Each row has a class, written as a number after it.
[ 348 -511 -143 -382  -57  262  482  255  204   29  -68  -89  248   -7
  441 -306 -703 -180 -296 -318 -112  309   49 -517   22  288   70  397
  -42  393  750 -357  -34 -142    8   43  194 -104 -133  166 -309    9] -> 11
[  24 -266  273 -224 -230   73  465  629  385   36 -101 -251  253 -122
  394  -39  177 -150 -463 -154 -397  494 -192 -252 -301  236   60  354
  -79 -318  251 -183   -3  143  120  451 -187 -432 -532 -327 -102  258] -> 3
[ -25 -402 -129 -299   -5 -163  108  464   64  -44  -82 -376  118 -205
  474 -108  179  -50 -398  160 -164  483 -222   33 -453   37  113  486
 -348 -100  332 -428  138 -115  113  112  -86 -326 -434 -474   42  289] -> 8
[-140  -78  115 -367 -272 -125  415  684  404  149  -78  128  154  100
  477  165  -13 -115 -429 -133 -316  377  177 -505 -293  302 -256  394
   52 -163  645 -163  -34   28   91  474   63 -249 -505 -277  -64  325] -> 5
[ 340  -90  193  -17   95   -8   43  450  258  316 -132   12  -99  252
  140 -128 -751 -423 -245 -232 -265  272  -16 -439 -271  249  107  473
   99   99  395 -428 -269   -8   63  103   -1  -80   69  -86 -455    7] -> 12
[ 122 -424   -8 -328 -121    1  234  544  363  -68 -107 -287 -100 -118
  310 -191   82   16 -329   42 -226  418 -121 -292 -357  153  120  457
    6 -155  517  -97   22   83  108  236   -3 -308 -365 -240  -19  313] -> 5
[ 494 -226  -22  -16 -271  161  -16  499  225  296 -163 -151  125  178
   62  -93 -573 -130  -75 -123  -20  291  -36  -65  -49  -43   17  318
  245  114  521 -367  -76   27   97   15  122 -185  -74  -77 -480   51] -> 4
[-136 -102 -130 -327   37 -284  292  467  180 -168   40 -212   13 -323
  665  240  205  144 -375 -201 -293  147   28 -688 -306  404 -406  582
 -380 -128  495 -180 -262   90  -53  284 -219   68 -718 -311   89  301] -> 11
[-201 -127  353 -309 -324 -235  439  708  288  171 -263   83  168  230
  456  355  161 -197 -447   -4 -303  526   74 -123 -334  213 -179  496
  -17 -148  550 -249  -15   -7  143  455   81 -503 -417 -427 -299  298] -> 4
[ 452 -426 -147   43  193  278 -238  451   48  230  120 -297 -210   79
  221  -71 -469   45   84  -75    2  369  -90 -106 -298 -274  188  351
  -32  100  113 -533 -357  -35   66 -206 -141  -60 -117 -146 -375 -201] -> 10
[ -18 -243  -63 -245 -233 -280  276  586  231 -192 -215   61  242  -33
  577  201  392  185 -374   -1 -106  402 -193 -110 -177  232 -182  472
  -80 -304  609   -7  137  -27 -139  297 -109 -255 -750 -281   71  428] -> 0
[ 487 -554   38   42  184  285 -119  369   59  192 -127 -375   12  181
  124 -306 -437 -232 -189 -132 -108  444 -288  116 -284 -272  475  480
   38   -2  345 -354 -218  -57  151 -231   21 -230  -37  -41 -333  -44] -> 1
[ 376  -89  -82 -192  -55   -3  152  689   79   59  -46  -81  -71   70
  242  154 -689  -91   -4 -310 -120  112 -214 -433 -303  125 -133  402
 -139  -29  221 -467 -423  -60 -213  -33 -307  113 -268 -295 -257   12] -> 2
[  -5 -368 -139 -437 -192 -104  325  475  186 -118 -113 -137  437  -89
  521  -28  346  -41 -485   25 -184  460   95  -91 -137  127   27  457
  -79 -165  687  -56  230 -105   90  261  127 -272 -611 -167  -84  283] -> 6
[ -38 -456   76 -538 -229  -30  373  527  182 -104 -144 -248   72  -84
  598  166   30    9 -343    0 -206  540 -313  -71 -393   -3  -49  571
 -265 -134  304 -361  135 -127   42  394  -46 -399 -515 -454   84  222] -> 10
[ -90 -200   93 -132  -33 -149   -3  580  317 -153  -41    8  -13  -69
  487 -197    0   74 -433   85 -291  192 -315 -220 -479   38  -90  400
 -205 -365  451 -147   82    4 -136  309  -75 -273 -371 -485   83  400] -> 8
[ 370 -414  202  153   24  143  -22  512  149  322 -197 -309  117  303
   10  -93 -567 -328 -161  -68  -81  621 -280  215 -491 -283  473  466
  237 -163  134 -568 -216 -236  306 -122  -76 -338  -25 -256 -473  116] -> 8
[-236 -165   52 -368  -15 -273  250  434  291 -192 -121   -2  191 -118
  425  366  217  159 -320  -88 -299  273 -107 -288 -333   -1 -161  484
 -343 -209  302 -144  206   44  -83  466 -139 -273 -441 -406  137  218] -> 2
[ 304 -276 -101 -213  -92  107  299  238  215  -30  -75 -243  268  126
  310   25 -672   61  -85 -105   72  241  -88 -328 -108   36   78  506
   -1  -82  485 -456 -101 -309  124  155    9 -141 -142   41 -214  -33] -> 3
[  12 -289  154 -443 -494 -208  468  563  344  -45 -137  118  257  147
  403   24 -206   56 -405 -164 -371  684  293  -49 -291   39  -98  468
  213 -396  529  -91  237 -157   76  450  226 -483 -319 -355 -224  346] -> 10
[ 194 -208  193   59   76  178  147  558  345  338  -26  -64  -11  333
  186  -56 -843 -214 -220  -57 -174  473  -73 -330 -425 -124  -14  411
   42 -149  346 -532 -406   13  109   42   92 -151  -33 -252 -407  -25] -> 3
[ -89 -312  288 -158   10   30  261  407  210   47 -106 -175   32  157
  347 -147   47  -64 -415   80 -293  619   39 -117 -419 -199  170  384
 -105 -218  283 -356 -135    2  185  246   59 -595 -190 -501 -217  182] -> 7
[-165 -267  235 -319  -97   88  102  527  202 -106  -50  -51   47  120
  434  169    9  356 -121  -96 -215  358 -236  -74 -485 -400  -86  415
 -382 -119  143 -337  100 -171 -125  481 -120 -415 -264 -597   76  135] -> 2
[ -52 -381   20 -338 -209 -140  367  688  169   62  -50   53  172   -2
  581  167  133   93 -387  -88 -138  385   96 -177 -328  434 -163  343
 -287   64  587 -211    0  -79    1  163   23 -413 -495 -304  -79  328] -> 1
[ 664 -328 -137 -536 -421  283  531  453  197   44 -263 -512  145   83
  170 -361 -528 -171  -98 -243  -99  443 -359   53 -175 -186  189  426
  -30  -62  439 -404  -11 -201  123  103  -27  -24  -67 -133 -364 -123] -> 7
[  37 -383   64 -441 -340  -96  274  689  125   42 -179 -175  131 -160
  406 -119  313   -7 -356   32 -137  494   16   64 -341  253  157  286
  -33  -40  566 -165  244  -18  150  393   41 -656 -335 -453  -94  391] -> 5
[ 334 -447   77 -240 -216  223  332  471  184  182 -180  168   32  169
  183    8 -658 -352 -257 -277  -65  482  -30 -375 -203  207  141  287
  164  -20  487 -278 -198 -141   25   57  110 -309 -174  119 -514   62] -> 12
[ -32 -157  287 -204 -394 -190  234  791  264  145 -163  162   47  122
  436  189 -153  -36 -375  -17 -219  390   -6 -139 -407  239 -133  360
  -11 -303  558 -202   29  -34   33  489   34 -592 -340 -552 -181  447] -> 9
[ 100 -550 -173 -236  -70  -63  -49  235  202 -228 -162 -463  -23 -250
  394 -277  321  -34 -496  124  -62  433 -291  -35 -331  -96  174  536
   30  -93  599 -119  131   28  142  134   33 -265 -513 -232  115  433] -> 3
[  41 -415    5 -476 -470    0  484  689  249   -6 -135  -94  161   95
  539  -44   63   29 -330   29 -241  541  -18  -25 -221  237 -122  297
  -10  -25  672 -247   77   51  -16  350   37 -433 -424 -397  -98  247] -> 8
[ 390   40  -92 -127 -109  -26  246  681  333  237  -81  -97  113  117
  256 -148 -742 -261 -125  -74  -50  162 -105 -513 -126  321  -97  355
  119  160  620 -381 -231  -22   52   37   78   16  -34  -51 -312   88] -> 0
[ -83 -264  163 -444 -105 -171  258  737  209 -135  -73 -186 -184   69
  554  174  238  153 -291  -77 -474  530 -161 -103 -492  -85 -161  652
 -285 -510  404 -148  -70  119 -136  417 -202 -186 -537 -575   29   44] -> 2
[  44 -296  -56 -492 -337  -94  575  413  435 -246 -153 -411  232  -66
  544  -67  143  114 -423  -69 -247  490 -268 -275 -240   31  -72  502
  -78 -357  662 -234  196  -15   34  578  -50 -337 -560 -372  135  300] -> 0
[ 239 -129  103  163  267  131  -44  384  263  280   28 -132  -75  183
  183 -106 -801 -297 -132  -85 -166  251 -138 -530 -355  -35   74  405
   58  -65  184 -535 -453  -26  165  -54  -49  -79   26 -147 -306  -18] -> 11
[-212  -94  286 -142 -244  -87  419  441  385   55 -105  162  133  113
  454  152 -177    5 -369    9 -256  388  113 -517 -165  132 -372  283
 -107 -115  383 -358    1  134   20  500   50 -602 -210 -406 -202  189] -> 3
[-177    9   76 -114 -284 -196  437  424  415  -94 -105  145  299   59
  393    6 -175  127 -267  -98 -165  227  -74 -386  -63  189 -354  288
   49  -94  546  -49  178  -34 -139  476   34 -273 -319 -268   34  371] -> 7
[-119 -306  262  -89 -400  135  338  361  269  120  -78  -44  345  -21
  465  197   53  142 -307  -96  -83  392  -48  -66 -150  119 -152  280
  -89  -14  342 -300  221 -155  107  535   51 -624 -459 -337 -110  330] -> 11
[ -55 -322  -45 -171  -95 -245   84  389  313   43 -156  -21 -115  -73
  335  -53  -78 -195 -370  180 -222  294   38 -309 -275  233   89  499
  158 -209  513  -68   52   47  193  170   62 -247 -328 -102    3  403] -> 5
[ 339 -143   53  101 -127  157   96  245  304  353  -47  -56  100  182
  144 -195 -834 -127  -48  -23   67  123  227 -354   78   86  -24  247
  190  250  380 -437  -97 -155  235   75  220 -238   88   51 -494    2] -> 9
[ 227 -142  164  108  -24  106  -19  340  370  154  -84   41  -90  103
  196  -79 -899   66  -97 -299 -113  154 -125 -468 -248   29 -285  349
  -74   33  351 -480 -240   60  -49  111    5 -138   36 -144 -304  -44] -> 7
[ -83 -355  120 -143   42 -196   16  528  434 -126 -152  102  -69 -263
  460  408   64   66 -508 -188 -413  419 -213 -345 -495  -49 -111  663
 -306 -491  152 -222   44  196 -149  317 -200 -261 -645 -346  -66  265] -> 10
[-114  -87  204 -355 -300   26  519  600  336  167 -136   55  367  154
  455  141  209  -92 -356   84  -97  416  100 -250  -47  339 -153  305
   46   -9  639 -147  193  -51  167  586  201 -509 -353 -236 -125  227] -> 10
[ 360 -340  125  -52  -54  154  148  540  194   64 -200 -285    2  106
  210  -22 -638 -214 -199 -289 -267  438 -441   -2 -415 -139  217  560
  -69 -112  301 -547 -197  -12  -71  101 -217 -199  -33 -351 -317  -18] -> 8
[ -88 -269  -22 -338 -397 -196  503  546  294   41 -263  340  422  221
  392  279   52 -114 -361  -71 -123  600  258 -245 -104  337 -143  363
  176   80  680 -153  138 -169   41  269  128 -319 -432  -48 -319  369] -> 0
[-204  -36  204 -195    6 -214   54  685  179   63   53  219 -194   -8
  546  208  -71   26 -458 -189 -301  207  122 -477 -524  251 -325  489
 -201  -88  428 -347 -301   17  -57  247  -97 -231 -461 -450 -152  242] -> 9
[ 182  -70  190 -187 -104   65  399  386  235  126 -133  -72   26  187
  328  -85 -765 -104 -137 -276 -152  254  173 -443  -43  143  -40  581
   -1 -127  527 -417 -137 -157   12  380   26 -180   22  -96 -349 -129] -> 1
[ 308   -6   85   44   42 -110  185  418  280  409  -70    6  132  246
  197 -142 -860 -431 -332  -64 -144  251  121 -395 -241  315   94  512
  120   49  494 -450 -247 -165  260   76  131 -117   95   -2 -541   64] -> 1
[ 424   38  188   62  223   14 -108  636  186  344 -169 -113 -139  168
  -97 -133 -711 -375 -113 -227 -330  177  -20 -285 -335  -30  136  511
   60 -123  125 -417 -385  131   66 -110  -79  -23  133 -295 -477  -48] -> 2
[-220 -244  136 -321  -10 -331  267  560  295  -70 -209   70  -54  -45
  468  461  153    0 -461  -95 -333  492  -42 -304 -420  168 -101  588
 -196 -286  425 -259  -68  147  -77  295  -88 -298 -585 -325    4  245] -> 8
[ 228    6  268  118 -135   45   74  508  391  304 -111  225  -60  196
  200   89 -739 -114  -82 -111 -129  257   81 -483 -148  285 -175  306
   34   51  330 -505 -187   50    8  176  -10 -221   57  -96 -478  -80] -> 11
[  91 -198  -21 -458 -448    8  250  644  258  -33 -158 -288  186  -81
  406  179   67  102 -317    6 -138  353 -227   73 -365 -162   -2  603
 -164 -320  401 -393  190 -143   60  506 -110 -412 -473 -489  -28  192] -> 11
[ -47 -176   -8 -349 -228 -185  295  652  307  -82  -79  -71   77 -157
  610 -220    2   22 -380   -2 -125  279  -80 -452 -255  429 -136  385
 -162 -133  611 -228  151  -57  -68  473 -102 -320 -459 -332  111  354] -> 12
[ 306  -91  -24 -121  -83  105  456  540  232  281  -75 -170  203  342
  305 -257 -780 -296 -108   16  -13  211   52 -324  -95  282  128  417
  133  158  653 -427 -312 -292  168   99  121 -155   39  -61 -451   28] -> 4
[ -54  -73  119 -191  -27 -264   91  570  185  -58  -24 -313  -41  -46
  496   12  123   32 -419  -22 -267  346 -282  -85 -487   17  -51  640
 -141 -432  350 -222  -79  -19   13  420 -194 -220 -508 -554  100  266] -> 7
[ 387 -423  282   43  -54  274   35  516   94  332 -113 -128   84  382
  165 -266 -838 -273 -187 -215 -126  555 -167  119 -388 -111  316  385
  105  -75  401 -528 -180 -294  102  -39  141 -386  -26 -269 -446   56] -> 4
[ 166   60  236   99 -132 -195   52  655  221  272 -200  370   74  197
  239  123 -856 -256 -233 -289 -158  200  -92 -305 -264  429 -124  505
   60 -142  465 -402  -96 -162 -141  206  -54 -227 -100 -161 -360  167] -> 1
[ -88  -31  -21 -251  -53 -270  129  415  261  -20 -154 -118   -8  -83
  442 -119  171   90 -378  139 -167  110  -76 -333 -242  220 -145  480
 -271 -151  549 -210   94   41   -3  358   17 -230 -314 -317   87  336] -> 11
[ 278 -185 -119 -127  -95   75  378  382  225  138 -134 -185  443   81
  294   62 -566  -12 -107 -125  133  169 -201 -233   -7  202  -73  405
   53   62  619 -362  -32 -193  120  174   61 -145 -267   -7 -188   99] -> 10
[ 210 -255   10  -91   71  128   12  457  315   83   45   19 -218   91
  331 -119 -726 -169 -232 -178 -153  217  -95 -636 -381  156  -52  380
  -31   28  451 -359 -412  -15   -3   67  -52   14 -143  -65 -194   46] -> 9
[ -72 -173  -70 -303 -155 -229  282  615  290  -16  -21   33  106 -109
  670   45  -40   42 -449  -29 -234  196  -97 -426 -275  361 -337  506
 -259  -95  557 -223    2   32  -14  254  -74 -205 -542 -258   85  276] -> 6
[-192 -138    3 -257 -196 -238  410  551  253 -165  -20   69  185  -59
  527   30  152  -11 -453  -84 -277  368  153 -394 -184  418 -342  379
  -18  -97  459  -70  -35   49 -148  343 -102 -138 -559 -384    8  398] -> 8
[-112  -95  -41 -297   81 -295   77  530  303  -69  -93 -184  -82 -246
  464   -3  197  -21 -437  -50 -261  237 -115 -391 -508  106  -32  512
 -273 -225  430 -285   -2   73   47  331 -194 -190 -478 -449  144  303] -> 12
[ 377  -90 -148 -282 -343  120  362  577  240  168 -163 -210  389  162
  267 -188 -633 -107   51  -97  167   -7   20 -371   46  477  -28  306
  234  260  712 -377 -116 -300  198  236   22 -139  -55   17 -268  162] -> 4
[ 447 -577  218 -263 -307  372  311  626  152  177 -172   -1  147  226
  313  217 -695 -170 -109 -433 -174  534 -155 -161 -226  101  126  487
  -73  191  348 -566  -44 -220  -30  176 -109 -429  -91 -142 -567  -84] -> 3
[ 177 -330   98 -513 -253   49  309  579  241  -12 -163 -343   40 -215
  427  222   80 -112 -403 -130 -121  289 -175 -364 -304  249  107  644
 -103    3  395 -471  121  -76  183  444 -141 -435 -430 -327  -95  250] -> 2
[ 388 -232  136   40  -80  182  -37  775  145  373  -41  293  -82  379
  102  -86 -739 -332  -43 -233 -166  444  229 -384 -205  213  -16  214
  261  167  415 -283 -352  -12  -64 -116  104 -174  101  -88 -637    4] -> 2
[ -32 -316  161 -309 -165  -98  201  652  271  -82 -168  -23    3   65
  500  -56  -16   55 -409  -29 -318  497 -244  -99 -528  -67  -12  593
 -245 -336  331 -340  102  -82  -69  352 -163 -374 -328 -528  -34  258] -> 12
[-121 -167  144 -295 -349 -122  470  472  346 -149 -143 -309  282 -178
  433   98  132  137 -422  -71 -295  473 -195  -45 -270   53  -84  488
 -158 -429  411 -172  140   28  -19  612  -39 -425 -534 -373  -21  239] -> 8
[ 120   76  239 -118 -176  143  397  383  254  310  -63  102  156  407
  308  161 -713  -87   89  -71   35  109  276 -556  168  125 -281  322
  113  290  395 -475 -144 -195   98  425   42 -169   29  -84 -481 -183] -> 12
[-100 -297  243 -198   22 -229  163  595  318  -64 -185 -162 -234 -153
  356    6   42  150 -424  -94 -394  383 -334 -175 -649   27  -55  507
 -347 -342  364 -195  -66  209  -89  288 -122 -356 -447 -599   77  398] -> 5
[  23  -75 -155 -228 -358 -253  333  522  439 -144 -188  -64  396 -320
  457  113  153    3 -401   -2  -64  128  -31 -480 -106  568 -149  328
   93 -224  725   12  132    5   98  426   37 -308 -582 -139   63  623] -> 0
[ 353 -127  -93 -142  -56  101  260  614  319  194  -35  145  -96  186
  335 -120 -869 -216 -113 -248 -152  240   94 -727  -90  297 -138  436
  181   58  650 -284 -351   -2  -78   58   46   78  -46   52 -400   -4] -> 7
[  81  -98  -84 -360 -413 -150  374  652  326  -68 -105   12  164 -120
  533 -149   80   72 -333   23  -96  239    1 -373 -136  461 -251  352
   57   16  704 -109  150  -59   58  411  -44 -283 -450 -311  -15  429] -> 9
[ 315 -126   11  -36  -44   30  184  383  178  222 -100    9  112  355
  151 -136 -736 -149   76 -138  -37  166  130 -289   21  168  118  334
  164  124  402 -370 -107 -262   39   74   13 -171  118   32 -424  -58] -> 4
[ 337  -93   77    4 -134  113  147  598  318  191  146   75   22  241
  473 -248 -787 -121  -92 -305 -302  337   24 -460 -132   68 -235  376
  198  -37  351 -315 -239 -115  -57   72  -82  152 -219  -85 -379  -89] -> 4
[   4   17 -212 -232  -59 -409  182  392  388 -132 -200  -17  113 -222
  413  -97  113  -42 -465   43 -191  219 -160 -509 -198  342 -137  472
  -98 -201  591 -125  196   98  -29  294  -44 -145 -403 -235  184  454] -> 7
[ 266 -235  237 -206   66  126   70  596   74  137  -73 -249 -130   37
  342   87 -539 -179 -237 -421 -315  285 -334 -230 -444   97  -10  627
 -332  -66  294 -601 -259  -32  -94  214 -246 -154 -264 -414 -236  -96] -> 0
[-208 -220  215 -324 -342   -4  462  414  393  -89 -209   32  169   24
  374  369  271  235 -205   55  -91  362   46 -404  -23   96 -167  301
  -42  -62  532  -92  229  142   43  580   43 -450 -320 -189   21  270] -> 6
[  56 -384 -108 -602 -294  -29  450  543  232 -152  -86 -283  212  -76
  556   -5  190  127 -421 -115 -194  534  -49 -254 -262   40 -139  528
 -100 -159  665 -210  142  -74   61  410   43 -257 -579 -359   14  296] -> 9
[ 343  -93 -163  -78  160  -25   55  401  129  155  -41 -264  123  177
  183  -49 -409   -1    7    7   16  157 -114 -254  -88   -3   87  472
  -56   20  307 -399 -161  -82   80    1 -128   30  -67  -25 -204 -141] -> 2
[ 343 -162   86  179  -96  128  119  391  192  313 -246   73   30  339
   37 -253 -766 -539 -188 -217 -141  343  -17 -295 -109  209  121  327
  400  133  583 -356 -253  -69   65  -74  140 -170  184  -22 -530  185] -> 6
[ -99 -166   11 -280  -80 -198  272  668  315  -42  -88  -40  203 -154
  402  381   35   22 -384  -60 -209  315 -202 -308 -381  189  -17  604
  -86 -378  400 -121   47   -7   -9  399 -144 -244 -640 -317  127  403] -> 1
[ 221 -214   72   66  166  -15  -15  406  244  226   51 -260 -208  139
  282 -368 -670 -210 -285  115  -49  198  -42 -389 -415  267  172  479
  -15  -68  498 -402 -416  -99  273   16  -25 -133  -92 -113 -164  118] -> 0
[ -60 -376  142 -330 -190  -77  357  579  252   -3  -25  -86  302 -168
  524  106   80   -4 -421 -179 -422  509    0  -80 -427  103   55  480
 -209 -183  242 -267  134  -92  144  313 -140 -374 -481 -338 -185  212] -> 1
[-120  -98  -38 -330   -8 -287  275  682  236   42  -74  100  278  169
  544   -7  348   46 -421  142 -232  434   69 -117 -263   68 -177  407
 -164 -169  523  -81   24   32  -10  207   53 -190 -475 -304  -63  177] -> 11
[ -81 -207  152 -576 -266   34  428  624  397 -119 -211 -302  187  -89
  350  380  204  108 -255    1 -152  436 -188 -227 -249 -146 -103  571
  -87 -127  524 -200  129  147  120  650  -29 -402 -435 -372   26   73] -> 1
[ 148  113   48  139   44  -47  332  129  170  380 -139  -25  249  479
   93 -137 -668 -406 -127   13   90   95  271 -320  283  206   56  335
  543  199  680 -212 -269  -97  254  140  246  -66   66  211 -363   33] -> 10
[ 337 -533   59 -273 -110  352  302  339  126    2  -29 -453   65  -33
  350  120 -627  182   93 -341  -78  321 -413 -150 -178 -114   81  428
 -235  -75  281 -476  -73 -147  -51  241 -152 -157 -305 -133 -175 -171] -> 4
[-170 -338  215 -235 -205 -197  288  738  140   52 -158  133   37  164
  482   94  270   53 -493   24 -222  647   -9   58 -409   77 -154  429
 -249  -95  560 -154   64   83 -160  322   -2 -431 -418 -499 -206  269] -> 5
[ -72 -481  245 -379 -141 -103  327  697  218   22 -140  247  226   65
  475  195   83   50 -495 -158 -290  687  -84  -70 -465   72   55  463
 -160 -215  431 -207  192  -26  -35  374  -40 -549 -428 -313 -254  222] -> 11
